Here is a tiny trained network, its code and every weight. The questions are about switching its units off for an input and a class, where a switched-off unit gives its printed mean instead of its output.

import numpy as np


def w(rows, s, z=0):
    codes = np.array(rows[::2]) - 128.0
    scale = np.full(codes.shape[1], s)
    scale[-1] = z or s
    return codes * scale


def f(y):
    return np.maximum(y, 0)


def log_softmax(a):
    a = a - a.max(-1, keepdims=True)
    return a - np.log(np.exp(a).sum(-1, keepdims=True))


def net(x, mask):
    res = np.array(x, float).reshape(1, 6) / 4 @ E
    y = f(res @ A[0][:, :-1].T + A[0][:, -1])
    res = res + np.where(mask, y, B[0][:, -1]) @ B[0][:, :-1]
    return log_softmax(res[-1] @ U[:, :-1].T + U[:, -1])


A, B = {}, {}
E = w([
[62,114,45,209,224,43,69],'x0',
[230,66,129,83,98,59,19],'x1',
[127,165,12,47,139,210,81],'x2',
[128,127,127,130,125,129,129],'x3',
[237,148,82,254,111,174,133],'x4',
[203,221,108,73,177,45,189],'x5',
],0.0053)
A[0] = w([
[163,131,186,81,61,173,158,52],'n0',
[114,164,2,70,155,202,79,181],'n1',
[101,110,93,165,174,92,97,14],'n2',
[119,105,182,200,128,72,150,140],'n3',
[163,143,181,81,61,163,161,47],'n4',
[67,159,132,146,151,168,186,28],'n5',
[201,146,53,182,127,185,112,163],'n6',
[181,197,98,109,165,96,170,143],'n7',
[89,106,192,131,125,70,145,177],'n8',
[119,84,118,152,104,177,104,92],'n9',
[62,138,93,26,147,146,93,148],'n10',
[182,86,128,103,105,91,66,45],'n11',
[222,107,107,183,111,127,96,110],'n12',
[78,166,133,153,154,172,196,3],'n13',
[180,201,114,93,159,79,165,59],'n14',
[107,113,98,180,173,86,95,60],'n15',
[107,125,112,141,162,101,115,249],'n16',
[177,98,136,110,104,101,76,56],'n17',
[106,120,93,159,183,89,97,16],'n18',
[76,118,106,132,180,72,97,87],'n19',
[177,92,139,96,116,87,68,81],'n20',
[137,160,114,186,136,168,169,114],'n21',
[141,160,109,193,138,173,176,113],'n22',
[102,90,113,138,108,180,91,55],'n23',
[177,204,112,90,160,73,167,63],'n24',
[98,81,132,147,108,173,99,18],'n25',
[175,194,113,95,163,76,170,87],'n26',
[185,95,130,123,111,94,66,38],'n27',
[168,134,186,90,63,171,162,53],'n28',
],0.0069,0.0022)
B[0] = w([
[173,189,49,163,243,224,97,221],'n0',
[228,216,255,169,36,67,135,255],'n1',
[192,205,80,159,216,209,98,172],'n2',
[211,190,205,134,93,103,144,218],'n3',
[166,180,54,155,237,219,90,215],'n4',
[44,205,48,78,56,52,151,191],'n5',
[208,35,221,46,135,71,224,221],'n6',
[79,40,173,185,83,153,65,205],'n7',
[209,148,194,93,113,86,181,218],'n8',
[96,61,171,185,94,149,70,176],'n9',
[220,63,236,60,121,64,220,235],'n10',
[34,207,42,101,78,81,143,185],'n11',
[88,58,86,7,135,62,233,203],'n12',
[32,205,38,91,47,59,143,189],'n13',
[47,41,151,221,85,185,33,194],'n14',
[197,193,103,136,209,196,118,185],'n15',
[178,131,130,103,178,151,147,198],'n16',
[58,196,51,101,82,85,144,176],'n17',
[194,193,83,165,216,218,94,172],'n18',
[197,146,90,119,224,199,131,193],'n19',
[44,181,42,96,89,91,147,189],'n20',
[89,95,90,43,114,72,185,185],'n21',
[86,84,79,29,114,63,201,193],'n22',
[88,88,178,209,75,149,54,170],'n23',
[49,44,158,219,92,180,32,198],'n24',
[65,80,158,216,75,165,44,167],'n25',
[54,35,157,211,95,181,38,198],'n26',
[33,201,35,84,68,70,156,178],'n27',
[167,185,49,149,237,214,100,219],'n28',
],0.0052,0.0047)
U = w([
[177,205,38,163,236,233,87,74],'0',
[8,187,10,87,64,67,147,69],'1',
[46,1,174,233,80,179,25,80],'2',
[142,106,144,112,132,115,145,254],'3',
[153,33,157,52,156,95,196,168],'4',
[219,185,231,150,79,93,143,63],'5',
],0.01,0.0064)

Each question gives the input, the list of numbers given to net, and the class t.
The units are the neurons (one row each of A and B). Each row of codes is followed by its name. A weight is (code - 128) times the scale printed after its matrix; where a second scale follows, it is the last column's (A, B and U).
mask holds one flag per neuron, in row order. A switched-off neuron (its flag False) gives its mean, the last column of its row in B, instead of its output. The means were averaged over made-up inputs and are rounded, as every weight is.
A unit's drop is (log p(t) with every unit on - log p(t) with that unit switched off) / (log p(t) with every unit on - log p(t) with every unit switched off).
The circuit of an input: a set's keep is (log p(t) with only the set's units on - log p(t) with every unit switched off) / (log p(t) with every unit on - log p(t) with every unit switched off). Starting from the 12 units with the biggest drops (on a tie, the unit counted first), units are removed one at a time, each time the one whose removal leaves the highest keep (on an exact tie, the one counted first), for as long as the keep stays at least 0.8.
circuit, biggest first: the units of the circuit, biggest drop first
unit that matters most: the unit with the biggest drop
top k neurons: the k neurons with the biggest drops, biggest first
drop when u is switched off: that unit's drop, to one decimal
input [-2,-5,2,-1,7,-5], class 4: circuit, biggest first => n6, n22
input [5,2,3,-5,7,5], class 4: unit that matters most => n6
input [0,-4,5,-1,-1,0], class 5: circuit, biggest first => n1, n10
input [1,-8,-1,8,3,7], class 1: top 3 neurons => n13, n5, n22
input [-4,3,2,-3,8,-1], class 4: circuit, biggest first => n6, n12
input [0,-7,-2,5,6,3], class 1: circuit, biggest first => n13, n22
input [-7,5,5,-3,-2,-2], class 0: circuit, biggest first => n0, n4
input [0,-2,-1,-5,8,-6], class 4: top 3 neurons => n6, n12, n22
input [7,-1,7,-1,-6,-1], class 0: top 4 neurons => n19, n18, n2, n6
input [2,4,-7,3,7,3], class 4: top 3 neurons => n12, n1, n6
input [6,4,8,-8,-8,-5], class 3: top 2 neurons => n10, n1
input [-6,1,8,2,2,6], class 5: top 2 neurons => n1, n6
input [4,-2,-2,-4,0,-2], class 0: top 3 neurons => n10, n6, n1
input [0,5,7,-5,2,0], class 5: circuit, biggest first => n1
input [-8,-7,0,-8,1,-5], class 0: top 3 neurons => n0, n28, n4
input [-8,-3,2,-2,7,-8], class 0: top 2 neurons => n0, n28
input [3,-8,2,-4,-3,-8], class 1: top 2 neurons => n5, n13
input [-5,5,-3,8,2,8], class 2: drop when n7 is switched off => 0.1
input [4,2,2,-2,-8,-1], class 4: drop when n6 is switched off => -0.1
input [-8,-7,-2,-1,-2,3], class 0: drop when n4 is switched off => 0.2
input [6,7,6,-7,8,-1], class 4: circuit, biggest first => n6
input [-2,1,1,-4,7,-6], class 4: circuit, biggest first => n6, n12
